Moves between items:
s918 ψ s431
s918 σ s946
s918 δ s423
s918 κ s876
s918 η s20
s586 ψ s539
s586 σ s737
s586 δ s356
s586 κ s771
s586 η s724
s919 ψ s199
s919 σ s595
s919 δ s431
s919 κ s354
s919 η s655
s873 ψ s724
s873 σ s800
s873 δ s422
s873 κ s680
s873 η s737
s979 ψ s541
s979 σ s655
s979 δ s853
s979 κ s568
s979 η s199
s556 ψ s328
s556 σ s486
s556 δ s674
s556 κ s903
s556 η s833
s354 ψ s979
s354 σ s853
s354 δ s838
s354 κ s595
s354 η s919
s539 ψ s699
s539 σ s471
s539 δ s737
s539 κ s747
s539 η s809
s151 ψ s688
s151 σ s141
s151 δ s199
s151 κ s373
s151 η s418
s110 ψ s354
s110 σ s838
s110 δ s876
s110 κ s431
s110 η s781
s471 ψ s86
s471 σ s586
s471 δ s680
s471 κ s724
s471 η s747
s80 ψ s680
s80 σ s66
s80 δ s502
s80 κ s422
s80 η s409
s648 ψ s781
s648 σ s918
s648 δ s59
s648 κ s20
s648 η s838
s680 ψ s586
s680 σ s356
s680 δ s66
s680 κ s800
s680 η s873
s747 ψ s674
s747 σ s724
s747 δ s873
s747 κ s471
s747 η s539
s379 ψ s422
s379 σ s115
s379 δ s267
s379 κ s502
s379 η s970
s85 ψ s20
s85 σ s677
s85 δ s525
s85 κ s59
s85 η s946
s771 ψ s747
s771 σ s873
s771 δ s409
s771 κ s737
s771 η s586
s245 ψ s151
s245 σ s199
s245 δ s919
s245 κ s264
s245 η s541
s559 ψ s833
s559 σ s699
s559 δ s539
s559 κ s686
s559 η s486
s9 ψ s971
s9 σ s488
s9 δ s729
s9 κ s436
s9 η s262
s418 ψ s729
s418 σ s373
s418 δ s264
s418 κ s151
s418 η s147
s903 ψ s252
s903 σ s559
s903 δ s86
s903 κ s486
s903 η s556
s688 ψ s567
s688 σ s147
s688 δ s141
s688 κ s868
s688 η s729
s59 ψ s918
s59 σ s423
s59 δ s833
s59 κ s677
s59 η s85
s348 ψ s9
s348 σ s729
s348 δ s418
s348 κ s87
s348 η s567
s262 ψ s288
s262 σ s436
s262 δ s87
s262 κ s9
s262 η s267
s436 ψ s820
s436 σ s567
s436 δ s688
s436 κ s488
s436 η s9
s431 ψ s595
s431 σ s648
s431 δ s946
s431 κ s838
s431 η s110
s86 ψ s559
s86 σ s539
s86 δ s586
s86 κ s809
s86 η s674
s833 ψ s423
s833 σ s903
s833 δ s699
s833 κ s556
s833 η s525
s677 ψ s876
s677 σ s328
s677 δ s556
s677 κ s423
s677 η s59
s820 ψ s502
s820 σ s262
s820 δ s567
s820 κ s267
s820 η s971
s946 ψ s648
s946 σ s59
s946 δ s252
s946 κ s85
s946 η s876
s373 ψ s868
s373 σ s541
s373 δ s979
s373 κ s141
s373 η s151
s971 ψ s379
s971 σ s267
s971 δ s488
s971 κ s820
s971 η s288
s853 ψ s655
s853 σ s110
s853 δ s20
s853 κ s781
s853 η s595
s876 ψ s838
s876 σ s85
s876 δ s328
s876 κ s946
s876 η s918
s199 ψ s141
s199 σ s568
s199 δ s595
s199 κ s979
s199 η s264
s567 ψ s262
s567 σ s87
s567 δ s147
s567 κ s348
s567 η s488
s66 ψ s356
s66 σ s970
s66 δ s288
s66 κ s511
s66 η s422
s20 ψ s110
s20 σ s876
s20 δ s677
s20 κ s918
s20 η s648
s655 ψ s264
s655 σ s354
s655 δ s110
s655 κ s919
s655 η s568
s288 ψ s970
s288 σ s820
s288 δ s436
s288 κ s971
s288 η s115
s800 ψ s771
s800 σ s409
s800 δ s511
s800 κ s356
s800 η s680
s724 ψ s809
s724 σ s771
s724 δ s800
s724 κ s586
s724 η s471
s409 ψ s873
s409 σ s422
s409 δ s379
s409 κ s80
s409 η s356
s267 ψ s115
s267 σ s9
s267 δ s348
s267 κ s262
s267 η s820
s838 ψ s853
s838 σ s20
s838 δ s85
s838 κ s648
s838 η s431
s809 ψ s686
s809 σ s747
s809 δ s771
s809 κ s539
s809 η s86
s488 ψ s267
s488 σ s348
s488 δ s868
s488 κ s567
s488 η s436
s356 ψ s737
s356 σ s80
s356 δ s970
s356 κ s409
s356 η s800
s568 ψ s245
s568 σ s919
s568 δ s781
s568 κ s655
s568 η s979
s686 ψ s556
s686 σ s674
s686 δ s747
s686 κ s699
s686 η s559
s141 ψ s147
s141 σ s245
s141 δ s568
s141 κ s541
s141 η s373
s595 ψ s568
s595 σ s781
s595 δ s648
s595 κ s853
s595 η s354
s423 ψ s946
s423 σ s252
s423 δ s903
s423 κ s328
s423 η s677
s674 ψ s486
s674 σ s809
s674 δ s724
s674 κ s86
s674 η s699
s422 ψ s800
s422 σ s511
s422 δ s115
s422 κ s66
s422 η s80
s737 ψ s471
s737 σ s680
s737 δ s80
s737 κ s873
s737 η s771
s252 ψ s59
s252 σ s833
s252 δ s559
s252 κ s525
s252 η s328
s502 ψ s66
s502 σ s288
s502 δ s262
s502 κ s115
s502 η s379
s541 ψ s418
s541 σ s264
s541 δ s655
s541 κ s245
s541 η s141
s699 ψ s903
s699 σ s86
s699 δ s471
s699 κ s674
s699 η s686
s781 ψ s919
s781 σ s431
s781 δ s918
s781 κ s110
s781 η s853
s147 ψ s87
s147 σ s151
s147 δ s245
s147 κ s418
s147 η s868
s87 ψ s436
s87 σ s688
s87 δ s151
s87 κ s729
s87 η s348
s486 ψ s525
s486 σ s686
s486 δ s809
s486 κ s559
s486 η s903
s511 ψ s409
s511 σ s379
s511 δ s971
s511 κ s970
s511 η s66
s264 ψ s373
s264 σ s979
s264 δ s354
s264 κ s199
s264 η s245
s868 ψ s348
s868 σ s418
s868 δ s541
s868 κ s147
s868 η s688
s729 ψ s488
s729 σ s868
s729 δ s373
s729 κ s688
s729 η s87
s328 ψ s85
s328 σ s525
s328 δ s486
s328 κ s252
s328 η s423
s525 ψ s677
s525 σ s556
s525 δ s686
s525 κ s833
s525 η s252
s115 ψ s511
s115 σ s971
s115 δ s9
s115 κ s288
s115 η s502
s970 ψ s80
s970 σ s502
s970 δ s820
s970 κ s379
s970 η s511

The rows follow the links: the fewer symbols apart two items are, the more alike their rows tend to be.

Each row is also shifted at random along 8 hidden directions that mean nothing.

Some items, each with a row of numbers:
s379: -47,5,-2,27,-12,-25,23,4,-8,15,-40,-10,18,1,11,-8,-3,11,-3,7,-25,-18,-5,3,-14,13,-32,-33,10,20,-24,-6,-15,-12,-7,2,17,7,21,-15,-9,0,27,38,8,7,2,19,-8,-28,3,-7,-1,-14,-6
s946: 38,-5,26,-34,-1,-8,19,34,-12,4,-35,-1,3,-47,-14,1,-4,3,27,-8,13,20,8,-4,-26,28,18,0,-33,13,23,1,0,-29,-31,-9,32,5,-9,0,-19,-23,-11,25,0,-1,-14,-21,13,-36,-2,24,3,5,4
s686: -16,11,-1,-13,11,-8,23,0,-21,-9,20,0,-13,-23,18,-10,-12,34,34,-6,-10,10,-30,-7,41,37,-20,-6,25,12,10,-20,-18,-25,10,-17,-4,-8,1,14,-16,4,5,1,16,23,-44,16,-18,-7,-7,4,-29,12,-22
s488: 72,5,-25,-15,-5,12,-10,-25,7,1,9,19,-1,35,5,11,6,-5,-45,1,2,-21,-6,15,-10,-58,6,2,-1,-5,-22,-4,13,43,30,25,5,-2,17,-34,23,25,-5,-35,8,-18,-9,-12,2,29,-14,-22,8,5,-2
s486: 75,14,-16,-31,14,4,8,-22,-11,-15,36,7,-12,43,15,33,-8,29,-5,-43,-1,14,-39,-3,12,-31,-14,19,-1,-9,17,-7,19,21,33,9,-1,-12,-8,-36,-13,25,-11,-33,40,14,-22,-20,11,0,-15,1,-20,19,-13
s354: 21,-7,-11,5,-16,-3,41,8,-26,9,-22,14,15,19,2,-17,-7,34,-1,-28,1,7,-19,4,3,-9,5,7,-16,9,6,-14,1,-21,-8,40,30,-19,-4,-10,13,16,-10,-15,37,-30,6,-12,-26,-17,-10,14,-13,24,-13
s853: 13,-20,-4,15,-8,10,-1,9,14,4,-11,-7,-2,-30,6,-6,-2,18,11,45,15,6,40,10,-22,46,12,10,-17,9,34,-8,25,-24,-37,-22,20,11,-27,5,10,-4,-20,8,-3,3,34,1,-2,-16,10,25,-5,31,44
s729: 26,7,-45,0,-15,4,50,-4,-20,20,-14,33,-8,-21,43,-26,-16,64,22,11,14,-10,-30,-8,11,31,-23,-23,12,23,-11,-43,-8,-15,3,23,29,11,41,-28,18,24,3,-9,48,-2,-37,7,-21,1,-19,-6,-24,21,-18
s199: -49,-5,15,34,-1,10,-16,41,29,29,14,2,31,22,-6,-33,-5,11,-36,51,30,15,20,6,25,19,26,19,-40,14,41,-3,18,-26,-29,20,9,-5,1,7,9,-22,28,2,32,-16,40,36,-17,-1,24,1,29,16,48
s86: 2,13,17,28,14,-2,7,11,0,-6,20,-16,-9,-8,4,-2,-4,10,5,27,-29,4,-13,6,23,29,-12,-4,20,-1,-9,4,-12,-16,0,-21,-7,0,8,11,-21,-1,19,26,7,25,-8,19,0,-17,20,0,-4,-5,11
s567: 7,-2,-17,-7,-6,13,6,5,20,14,-1,14,9,-25,24,-23,-6,27,-17,73,16,-22,24,18,-2,33,-2,-13,-15,28,14,-35,14,-9,-5,-12,26,4,16,-14,19,8,8,-5,10,1,-22,23,-14,13,-9,-18,2,29,29
s688: -79,-23,0,43,-30,-29,1,5,-5,17,-57,-20,28,-17,-6,-35,5,-15,7,7,-10,-12,41,5,-7,31,-6,-23,13,26,-1,0,-18,-35,-39,0,2,5,-20,37,20,-20,5,32,-32,-17,46,33,-42,-18,8,20,-7,-3,-3
s59: -25,10,38,-16,12,-2,-17,17,-8,-10,26,0,0,12,-32,-7,2,-17,-36,5,-26,17,-16,25,45,-32,34,21,2,4,0,16,-18,-3,16,8,-3,-24,-3,22,-13,-9,4,-8,-1,-9,-31,5,-24,0,12,5,5,8,-7
s373: 25,-8,-3,39,-9,-2,-33,25,39,36,-8,-9,25,24,-1,-2,0,2,-31,41,39,17,39,0,-12,16,15,13,-35,12,42,8,34,-4,-40,9,10,28,-3,-19,5,-30,21,22,27,-2,72,28,2,-12,29,12,29,6,59
s568: -3,-11,13,25,-14,-7,12,24,-10,18,-18,5,36,39,-21,-31,-1,3,-27,-18,4,9,-2,7,12,-23,23,15,-27,6,9,4,-1,-21,-16,47,15,-24,-7,10,15,-3,9,-6,22,-41,35,5,-30,-9,6,8,13,9,-1
s970: -67,4,-8,-19,-7,-30,7,-7,-4,8,-36,-6,18,-1,14,10,-2,3,6,-18,-2,-9,1,-6,-17,4,-32,-27,2,26,3,-12,-5,1,1,-7,8,12,6,-19,-11,-8,13,20,0,13,-13,11,1,-15,-16,-5,-8,-12,-17
s820: -2,10,-1,-17,5,7,-7,5,15,9,1,12,4,-6,7,0,1,-2,-26,37,10,-17,3,7,-9,-9,3,-12,-13,9,-10,-9,4,16,12,0,10,7,31,-23,0,-1,15,0,5,2,-26,4,11,14,-6,-28,19,-6,11
s151: -33,-11,-39,41,-6,14,-27,-17,15,16,14,9,-25,6,13,7,0,-7,43,-34,50,17,6,-47,-6,7,0,6,17,-34,-2,14,6,22,-17,18,-39,45,10,3,18,-15,-10,-5,1,5,64,-3,21,29,17,11,5,-30,0
s648: 3,2,2,18,-6,-4,-25,-21,-18,-14,12,-1,-38,-6,-26,11,9,-24,-12,-4,-41,11,-9,25,24,-36,25,12,55,-14,-38,30,-21,20,14,4,-14,12,-5,20,4,6,-20,-1,-26,-3,0,-12,-22,-3,23,30,-17,0,-10
s20: 40,10,-9,-75,3,-14,-67,-40,-14,-20,35,14,-31,41,-30,56,10,-43,-19,-96,12,39,-27,-2,27,-104,38,37,29,-17,10,34,-2,67,46,26,-33,14,-18,-14,-7,-10,-40,-51,-12,-5,-23,-36,-1,27,-10,24,-14,-5,-49
s525: 54,-2,5,39,5,14,39,0,-22,-14,12,-5,-3,25,-4,-4,-1,15,16,-28,-25,3,-30,-7,2,-3,-8,13,2,-30,-22,7,-1,-12,3,15,-4,-28,-8,11,-2,27,-4,-8,16,-10,20,-21,9,-11,5,2,-3,0,-6
s724: 25,-4,27,19,9,6,-2,3,-1,-20,-1,-17,-8,-24,-20,-2,11,-42,23,-2,-21,-12,10,-12,-14,9,1,-10,11,-29,-35,23,-22,-2,-4,-22,-28,-5,-3,41,-8,-11,2,19,-52,4,9,-8,25,10,9,-11,16,-38,-8
s409: -41,0,8,-46,8,-19,-32,-9,21,-7,10,-14,28,10,7,2,-1,-9,-22,12,6,-7,23,10,19,6,-16,-5,-10,32,47,-20,7,-2,13,-32,-13,-15,-28,6,-6,-11,9,-12,-18,13,-26,36,-17,15,-21,-16,-7,14,-3
s541: -9,2,-9,11,-13,10,13,4,-4,7,-29,15,-28,-45,-2,2,5,3,-3,39,-11,-13,6,17,-34,0,17,-13,7,0,-42,5,-5,11,-6,4,32,31,34,-25,9,9,-11,19,-3,-4,-11,-28,13,-11,11,8,7,0,18
s595: 13,-27,24,27,-24,-37,-14,17,-5,17,-43,-25,65,65,-38,-23,5,-20,-41,-43,-4,16,31,16,8,-29,20,23,-32,20,43,15,10,-32,-36,34,8,-35,-57,27,11,-20,2,2,2,-46,75,23,-52,-31,9,33,4,18,2

From each start, follow one symbol. Which item do you reach?
Answer with the item's name.
---
39,7,-8,-14,-23,-18,-20,-19,-4,5,-33,6,-14,-11,-13,16,13,-15,-64,41,-43,-18,13,57,-16,-52,21,-11,29,29,-37,10,-5,32,16,5,36,20,15,-34,10,11,-11,9,-15,-10,-27,-10,-27,-17,8,14,-7,17,9
σ s373
---
-16,-12,-12,25,-11,8,7,-9,2,4,-18,2,8,6,-1,-12,6,-19,5,-12,4,-22,12,-12,-23,-10,-4,-12,1,-17,-28,3,-3,8,-4,15,-11,-1,7,11,25,6,-1,-5,-21,-21,28,-6,6,22,-4,-16,12,-18,-9
η s9
---
56,15,-16,20,-1,-1,14,-3,-2,17,-4,13,0,20,15,2,-4,11,-9,-5,-1,-11,-26,-11,-3,-16,-18,-18,8,-6,-35,-1,-7,18,13,24,1,15,44,-30,0,8,23,8,28,2,-3,2,13,3,3,-21,13,-25,-8
σ s971
---
27,-1,-10,58,-20,-13,1,12,0,27,-17,0,15,10,4,-38,-3,16,-21,34,-11,-3,5,13,32,16,1,-10,22,23,-9,-8,-14,-22,-17,25,9,8,18,11,18,-5,24,17,22,-13,27,41,-50,-12,22,10,-3,8,10
ψ s87
---
-7,12,35,16,26,17,-37,8,34,-16,53,-18,5,10,-16,-8,9,-28,-56,82,-31,-15,15,34,35,-7,15,10,5,-6,-8,12,0,8,22,-32,-21,-22,-2,24,-8,-3,27,-1,-25,13,-14,33,-5,22,21,-28,23,0,38
δ s409
---
-25,3,27,7,15,-3,-13,13,19,-8,30,-26,17,18,-3,-5,-3,17,-47,65,-28,3,16,41,32,20,2,18,-13,26,41,-8,20,-24,1,-32,12,-27,-32,6,-15,3,15,5,12,15,-4,36,-26,-22,13,4,-5,42,44
σ s559
---
70,-6,22,-20,0,-16,-18,-11,2,-22,-13,-29,-1,-7,-20,27,10,-26,-28,19,-45,-5,28,40,-22,-17,5,7,5,12,4,15,8,7,4,-40,13,-8,-40,1,-15,4,-16,13,-36,9,-5,-9,-1,-27,4,17,-10,19,16
κ s686
---
23,2,-22,25,7,25,-19,-10,10,-3,49,8,-47,-25,15,6,-6,21,28,28,19,24,-6,-9,26,29,13,18,29,-19,6,4,7,5,-3,-11,-19,30,4,7,5,2,-16,-9,11,22,10,3,1,15,24,20,-14,11,22
ψ s853
---
-47,18,-30,-26,-5,5,26,-5,-26,15,4,42,-14,27,10,8,-9,30,-2,-56,21,13,-56,-16,9,-51,8,3,-1,-7,-22,-6,-5,27,26,58,16,9,48,-48,4,18,-3,-30,55,-18,-30,-31,5,6,-14,-6,-1,-3,-35
σ s199
---
22,14,16,20,18,11,16,12,-4,-10,20,-4,-16,-22,3,-8,-1,1,19,20,-20,-3,-22,-8,12,23,-9,-11,16,-16,-29,7,-20,-8,6,-14,-13,-1,24,14,-18,2,18,18,-3,20,-20,4,17,0,12,-15,6,-21,0
ψ s674
---
-34,9,15,10,12,-2,16,6,-4,-10,-5,-15,-7,-10,0,19,1,0,14,3,-25,-2,-11,-3,-22,13,-18,-11,2,-11,-19,10,-2,-2,1,-22,2,3,6,-8,-26,3,9,30,-3,24,-5,-13,32,-23,8,-5,4,-17,7
ψ s699
---
24,10,22,18,6,-23,13,15,1,4,-18,-25,31,58,-8,27,0,6,-43,-14,-33,6,-13,15,-23,-26,-20,6,-26,5,8,15,19,-1,-2,4,22,-13,-10,-39,-35,4,28,29,36,11,27,-2,17,-51,16,3,16,0,24
η s86
---
47,4,30,-35,7,-5,17,16,3,-10,-28,-10,16,-17,-9,12,4,-10,-17,21,-21,-19,9,18,-40,-2,-4,-12,-33,12,-4,-2,4,-4,2,-24,31,-18,-3,-17,-22,2,7,22,-13,5,-32,-19,26,-21,-13,-16,15,1,9
δ s356
---
-12,-2,-21,-58,-2,15,22,-6,1,1,-25,27,-14,-60,22,1,-2,7,34,9,34,-25,8,-14,-45,20,-6,-27,-18,7,-7,-28,2,11,1,-13,20,15,25,-22,12,4,-18,-11,-17,0,-50,-27,28,24,-37,-23,0,-3,-15
κ s436
---
131,4,-19,-4,-3,17,-32,3,24,19,14,19,-23,-16,2,9,1,-4,-11,33,39,10,14,-2,-11,-8,29,8,-6,-7,2,8,15,28,-6,12,4,41,26,-25,12,-11,-6,-5,8,-1,10,-9,14,20,13,4,17,-2,28
κ s541
---
90,0,15,-3,-19,-22,18,10,-23,10,-50,9,29,5,-24,-28,7,-29,-27,-24,-23,-25,-6,11,-2,-42,8,-24,1,15,-44,3,-37,-1,6,35,14,-19,23,11,13,-3,13,6,-19,-40,-21,-2,-27,0,-12,-17,10,-22,-42
σ s9
---
45,-10,5,-18,-21,-23,5,-6,-21,3,-59,5,29,17,-28,-4,11,-50,-4,-76,-2,-19,4,-12,-31,-55,3,-18,-6,-5,-33,15,-25,15,3,36,-4,-15,0,13,16,-8,-6,-4,-39,-43,9,-23,-2,10,-23,-9,10,-35,-54
σ s436
